Here is a tiny trained network, its code and every weight. The questions are about switching its units off for an input and a class, where a switched-off unit gives its printed mean instead of its output.

import numpy as np


def w(rows, s, z=0):
    codes = np.array(rows[::2]) - 128.0
    scale = np.full(codes.shape[1], s)
    scale[-1] = z or s
    return codes * scale


def norm(h):
    return h / np.sqrt((h * h).mean(-1, keepdims=True) + 1e-5)


def f(y):
    return y / 2 * (1 + np.tanh(0.7978845608 * (y + 0.044715 * y**3)))


def log_softmax(a):
    a = a - a.max(-1, keepdims=True)
    return a - np.log(np.exp(a).sum(-1, keepdims=True))


def net(x, mask):
    res = np.array(x, float).reshape(1, 7) / 4 @ E
    u = 0
    for l in range(3):
        y = f(norm(res) @ A[l][:, :-1].T + A[l][:, -1])
        res = res + np.where(mask[u : u + 6], y, B[l][:, -1]) @ B[l][:, :-1]
        u += 6
    return log_softmax(norm(res)[-1] @ U[:, :-1].T + U[:, -1])


A, B = {}, {}
E = w([
[116,163,75,254],'x0',
[228,188,250,131],'x1',
[115,234,72,59],'x2',
[127,127,129,128],'x3',
[136,125,124,126],'x4',
[125,129,129,127],'x5',
[128,129,129,129],'x6',
],0.0075)
A[0] = w([
[169,128,182,242,30],'L0N0',
[254,235,225,169,214],'L0N1',
[145,199,182,61,2],'L0N2',
[164,247,93,155,64],'L0N3',
[138,203,85,225,190],'L0N4',
[157,189,111,124,92],'L0N5',
],0.0087,0.006)
B[0] = w([
[168,85,154,249,154],'L0N0',
[137,202,211,177,254],'L0N1',
[14,133,141,47,138],'L0N2',
[120,254,195,177,155],'L0N3',
[184,175,168,220,204],'L0N4',
[86,216,143,142,134],'L0N5',
],0.0077,0.0091)
A[1] = w([
[144,12,131,117,1],'L1N0',
[173,176,141,98,41],'L1N1',
[114,152,59,214,57],'L1N2',
[77,202,35,101,182],'L1N3',
[126,86,93,144,91],'L1N4',
[156,23,102,155,188],'L1N5',
],0.011,0.0036)
B[1] = w([
[88,159,133,78,172],'L1N0',
[78,146,161,126,151],'L1N1',
[50,197,99,157,236],'L1N2',
[251,87,155,96,254],'L1N3',
[115,145,157,129,143],'L1N4',
[44,154,162,139,238],'L1N5',
],0.011,0.0037)
A[2] = w([
[111,171,178,191,191],'L2N0',
[164,161,208,155,130],'L2N1',
[250,149,140,123,93],'L2N2',
[158,116,146,74,113],'L2N3',
[186,213,68,78,253],'L2N4',
[138,180,135,173,166],'L2N5',
],0.014,0.0043)
B[2] = w([
[137,64,24,104,248],'L2N0',
[189,78,184,51,223],'L2N1',
[36,2,85,149,182],'L2N2',
[113,49,64,215,150],'L2N3',
[163,235,78,105,198],'L2N4',
[58,92,81,134,206],'L2N5',
],0.008,0.011)
U = w([
[32,60,146,54,147],'0',
[177,31,209,77,114],'1',
[176,82,43,36,253],'2',
[179,199,184,16,124],'3',
[48,96,68,207,65],'4',
[184,83,177,237,163],'5',
[144,211,22,141,62],'6',
[189,250,165,181,92],'7',
],0.026,0.0013)

Each question gives the input, the list of numbers given to net, and the class t.
The units are the neurons (one row each of A and B). Each row of codes is followed by its name. A weight is (code - 128) times the scale printed after its matrix; where a second scale follows, it is the last column's (A, B and U).
mask holds one flag per neuron, layer by layer. A switched-off neuron (its flag False) gives its mean, the last column of its row in B, instead of its output. The means were averaged over made-up inputs and are rounded, as every weight is.
A unit's drop is (log p(t) with every unit on - log p(t) with that unit switched off) / (log p(t) with every unit on - log p(t) with every unit switched off).
The circuit of an input: a set's keep is (log p(t) with only the set's units on - log p(t) with every unit switched off) / (log p(t) with every unit on - log p(t) with every unit switched off). Starting from the 12 units with the biggest drops (on a tie, the unit counted first), units are removed one at a time, each time the one whose removal leaves the highest keep (on an exact tie, the one counted first), for as long as the keep stays at least 0.8.
units of the circuit, in order: the units of the circuit, biggest drop first
top k neurons: the k neurons with the biggest drops, biggest first
k most important neurons of layer l: the k neurons of layer l with the biggest drops, biggest first
drop of u: that unit's drop, to one decimal
input [0,-7,-2,-3,-1,-3,-8], class 0: top 2 neurons	[L0N1; L0N4]
input [-7,0,-4,-4,-4,0,4], class 0: units of the circuit, in order	[L1N3]
input [4,-8,2,-6,3,-1,1], class 6: top 3 neurons	[L1N3; L0N0; L2N2]
input [0,-4,1,-3,-1,-4,-8], class 2: top 2 neurons	[L1N3; L0N0]
input [0,-3,0,-1,6,-5,-4], class 0: 3 most important neurons of layer 0	[L0N1; L0N3; L0N4]
input [4,-6,1,-7,-5,4,-6], class 6: top 3 neurons	[L0N0; L1N3; L1N2]
input [5,-6,1,-5,-4,6,-4], class 6: top 2 neurons	[L0N0; L1N3]
input [-5,0,1,-3,-7,1,-4], class 2: 2 most important neurons of layer 1	[L1N5; L1N2]
input [0,-6,7,1,-2,6,-5], class 2: 2 most important neurons of layer 1	[L1N3; L1N5]
input [-1,0,-1,2,-8,-5,-2], class 0: 3 most important neurons of layer 0	[L0N3; L0N4; L0N1]
input [4,-4,3,8,-7,-6,-7], class 6: 2 most important neurons of layer 1	[L1N2; L1N3]
input [-2,-5,7,7,6,6,4], class 2: top 2 neurons	[L1N3; L2N2]
input [-1,-5,-1,7,3,-2,-4], class 0: top 2 neurons	[L1N5; L0N4]
input [8,-3,2,4,-3,1,-8], class 6: units of the circuit, in order	[L2N2]
input [-6,6,0,3,-8,-4,-7], class 1: 2 most important neurons of layer 0	[L0N3; L0N5]
input [-6,-1,2,-8,-8,-3,-6], class 2: top 2 neurons	[L0N1; L2N3]
input [-1,-8,-4,-5,-3,3,-3], class 0: top 2 neurons	[L0N4; L0N1]
input [5,7,0,-4,7,7,3], class 5: drop of L2N0	0.3
input [-6,7,0,-3,0,3,1], class 1: drop of L0N3	0.3
input [-1,-4,-3,-6,-8,-2,4], class 0: drop of L2N1	0.0
input [-1,-4,-1,6,4,-7,-8], class 0: drop of L1N5	0.2
input [-7,-2,-7,-5,-3,-7,7], class 0: top neuron	[L0N1]
